Below is a small trained network, with its code and all its weights. Each question gives an input and a target symbol and asks what happens when units are switched off, that is, made to give their printed mean instead of their output.

import numpy as np


def w(rows, s, z=0):
    codes = np.array(rows[::2]) - 128.0
    scale = np.full(codes.shape[1], s)
    scale[-1] = z or s
    return codes * scale


def norm(h):
    return h / np.sqrt((h * h).mean(-1, keepdims=True) + 1e-5)


def f(y):
    return np.maximum(y, 0)


def softmax(a):
    e = np.exp(a - a.max(-1, keepdims=True))
    return e / e.sum(-1, keepdims=True)


def log_softmax(a):
    a = a - a.max(-1, keepdims=True)
    return a - np.log(np.exp(a).sum(-1, keepdims=True))


def net(x, mask):
    ids = ['αγδημξπσφψω'.index(c) for c in x.split()]
    T = len(ids)
    res = E[ids] + P[:T]
    u = 0
    for l in range(2):
        r = norm(res)
        for j in range(3):
            rows = slice(2 * j, 2 * j + 2)
            q, k, v = (r @ M[l][rows].T for M in (Q, K, V))
            z = softmax(np.where(np.tri(T) > 0, q @ k.T / 2**0.5, -1e9)) @ v
            o = O[l][rows]
            res = res + np.where(mask[u + j], z, o[:, -1]) @ o[:, :-1]
        u += 3
        y = f(norm(res) @ A[l][:, :-1].T + A[l][:, -1])
        res = res + np.where(mask[u : u + 4], y, B[l][:, -1]) @ B[l][:, :-1]
        u += 4
    return log_softmax(norm(res)[-1] @ U[:, :-1].T + U[:, -1])


Q, K, V, O, A, B = {}, {}, {}, {}, {}, {}
E = w([
[93,127,159,79,120,90],'α',
[163,119,105,112,2,164],'γ',
[113,152,103,100,96,185],'δ',
[129,88,99,164,166,98],'η',
[123,104,82,111,96,152],'μ',
[68,181,78,128,63,139],'ξ',
[110,108,146,157,88,123],'π',
[184,138,118,136,126,71],'σ',
[177,87,157,119,138,136],'φ',
[146,107,145,185,125,154],'ψ',
[106,173,140,113,133,192],'ω',
],0.0064)
P = w([
[110,103,3,63,74,214],'0',
[124,115,32,79,78,209],'1',
[130,117,54,85,87,192],'2',
[129,119,73,96,87,184],'3',
[137,118,91,101,92,177],'4',
[134,119,102,118,106,174],'5',
[135,129,116,123,104,154],'6',
[122,122,124,131,109,145],'7',
[124,129,143,141,109,140],'8',
[126,123,156,153,114,132],'9',
[125,123,174,155,119,119],'10',
[126,123,202,167,133,111],'11',
[131,134,230,192,137,92],'12',
[131,118,181,167,134,121],'13',
],0.0025)
Q[0] = w([
[129,129,180,152,100,186],'L0H1',
[158,57,83,143,92,20],'L0H1',
[133,148,105,79,150,74],'L0H2',
[76,75,112,120,91,116],'L0H2',
[166,97,55,186,100,52],'L0H3',
[138,109,58,145,96,5],'L0H3',
],0.021)
K[0] = w([
[143,99,174,206,51,118],'L0H1',
[131,147,21,83,57,219],'L0H1',
[87,223,95,116,108,40],'L0H2',
[44,89,82,71,7,181],'L0H2',
[151,123,54,99,87,210],'L0H3',
[114,165,5,52,101,186],'L0H3',
],0.012)
V[0] = w([
[114,182,83,204,92,101],'L0H1',
[122,115,60,125,200,55],'L0H1',
[164,154,145,115,92,49],'L0H2',
[233,157,59,188,107,2],'L0H2',
[29,85,181,4,78,83],'L0H3',
[52,54,103,197,98,193],'L0H3',
],0.005)
O[0] = w([
[149,96,136,108,134,181,116],'L0H1',
[75,28,140,124,138,63,4],'L0H1',
[147,96,51,122,83,121,100],'L0H2',
[139,54,62,174,32,46,88],'L0H2',
[199,199,126,1,160,62,130],'L0H3',
[193,147,84,183,162,141,176],'L0H3',
],0.0033,0.0045)
A[0] = w([
[2,237,87,123,106,101,111],'L0N1',
[125,174,175,161,91,109,253],'L0N2',
[102,206,94,163,103,163,204],'L0N3',
[159,144,64,161,214,68,37],'L0N4',
],0.0083,0.00074)
B[0] = w([
[61,198,213,193,16,81,209],'L0N1',
[150,141,45,77,145,158,187],'L0N2',
[59,159,105,152,157,60,255],'L0N3',
[42,3,170,201,147,79,153],'L0N4',
],0.0056,0.0052)
Q[1] = w([
[32,135,81,176,247,111],'L1H1',
[194,93,92,117,131,216],'L1H1',
[134,116,117,200,158,172],'L1H2',
[115,87,200,161,62,173],'L1H2',
[84,136,57,95,201,87],'L1H3',
[190,71,107,36,214,162],'L1H3',
],0.015)
K[1] = w([
[91,150,80,250,193,118],'L1H1',
[107,113,101,108,121,232],'L1H1',
[117,113,103,222,160,153],'L1H2',
[118,126,115,166,156,31],'L1H2',
[125,186,71,109,228,94],'L1H3',
[111,108,136,47,195,167],'L1H3',
],0.016)
V[1] = w([
[108,135,107,201,137,130],'L1H1',
[194,131,165,120,76,110],'L1H1',
[152,97,120,136,62,140],'L1H2',
[134,162,40,140,153,118],'L1H2',
[138,129,136,130,126,103],'L1H3',
[74,151,2,124,190,73],'L1H3',
],0.0069)
O[1] = w([
[95,189,88,162,167,113,100],'L1H1',
[147,95,176,128,87,151,190],'L1H1',
[168,173,151,141,168,149,149],'L1H2',
[136,91,201,186,94,135,204],'L1H2',
[127,146,120,140,114,124,95],'L1H3',
[253,156,91,56,199,105,5],'L1H3',
],0.0037,0.002)
A[1] = w([
[88,49,242,155,96,229,76],'L1N1',
[83,164,127,88,146,122,152],'L1N2',
[145,177,106,148,76,189,87],'L1N3',
[9,36,109,90,228,97,1],'L1N4',
],0.011,0.0022)
B[1] = w([
[224,140,150,195,74,239,249],'L1N1',
[212,87,139,149,116,119,151],'L1N2',
[68,44,106,67,137,128,192],'L1N3',
[122,29,254,137,234,70,144],'L1N4',
],0.0083,0.013)
U = w([
[195,162,228,2,85,61,87],'α',
[116,132,116,117,138,112,16],'γ',
[57,38,56,6,95,148,178],'δ',
[100,41,227,141,225,73,167],'η',
[116,132,117,116,137,111,29],'μ',
[195,33,43,183,60,4,2],'ξ',
[197,210,35,94,209,94,208],'π',
[172,113,163,177,73,238,201],'σ',
[25,210,139,169,55,52,193],'φ',
[20,131,17,221,220,182,56],'ψ',
[50,214,200,46,200,206,71],'ω',
],0.0083,0.0038)

Each question gives the input, a string of symbols that net reads in full, and the target symbol t.
The units are the heads (2 rows each of Q, K, V and O) and the neurons (one row each of A and B). Each row of codes is followed by its name. A weight is (code - 128) times the scale printed after its matrix; where a second scale follows, it is the last column's (O, A, B and U).
mask holds one flag per unit, layer by layer, with each layer's heads first. A switched-off unit (its flag False) gives its mean, the last column of its rows in O or B, instead of its output. The means were averaged over made-up inputs and are rounded, as every weight is.
A unit's drop is (log p(t) with every unit on - log p(t) with that unit switched off) / (log p(t) with every unit on - log p(t) with every unit switched off).
The circuit of an input: a set's keep is (log p(t) with only the set's units on - log p(t) with every unit switched off) / (log p(t) with every unit on - log p(t) with every unit switched off). Starting from the 12 units with the biggest drops (on a tie, the unit counted first), units are removed one at a time, each time the one whose removal leaves the highest keep (on an exact tie, the one counted first), for as long as the keep stays at least 0.8.
units of the circuit, in order: the units of the circuit, biggest drop first
top k neurons: the k neurons with the biggest drops, biggest first
top k neurons in layer l: the k neurons of layer l with the biggest drops, biggest first
drop when u is switched off: that unit's drop, to one decimal
input δ γ ψ ω, target ψ: top 2 neurons => [L1N1, L0N3]
input δ ψ ξ δ, target ψ: units of the circuit, in order => [L0H3, L1N1, L1H1]
input φ μ γ γ, target δ: units of the circuit, in order => [L1N1, L1N3]
input η φ ω ω γ δ φ α ξ α η γ ξ δ, target η: units of the circuit, in order => [L0H1, L1N4]
input γ ξ φ ψ, target ψ: units of the circuit, in order => [L1H1, L1N1]
input η ξ γ ω η, target η: units of the circuit, in order => [L0N4, L1N4]
input γ ω δ, target δ: top 3 neurons in layer 1 => [L1N1, L1N3, L1N2]
input α φ ξ γ ω φ φ ω, target φ: top neuron in layer 0 => [L0N1]
input γ σ α γ ξ, target φ: units of the circuit, in order => [L0N1, L1N1]
input δ α δ ω, target α: units of the circuit, in order => [L0H3, L1N1, L1N2]
input γ ξ μ δ, target δ: top 3 neurons => [L1N1, L0N1, L1N3]
input φ φ δ δ, target φ: units of the circuit, in order => [L0N1, L1N1, L0H1]
input φ η φ φ ω δ φ ξ γ, target δ: top 2 neurons => [L0N1, L1N1]
input ω η φ φ ω γ φ φ μ φ ψ, target ψ: top 2 neurons => [L1N1, L0N1]
input φ φ φ ψ ψ φ φ ξ ω φ γ ξ σ, target ξ: top neuron in layer 1 => [L1N1]
input φ ω π ω ξ ω, target π: top 2 neurons => [L1N1, L0N3]
input α γ φ π π, target π: top 2 neurons => [L0N3, L1N1]
input φ φ γ φ ω γ φ φ ξ, target φ: drop when L1N1 is switched off => 0.1
input π ω φ η μ ω α ω γ α δ, target α: drop when L1N1 is switched off => 0.3
input ω γ ω, target ω: drop when L0H2 is switched off => 0.8
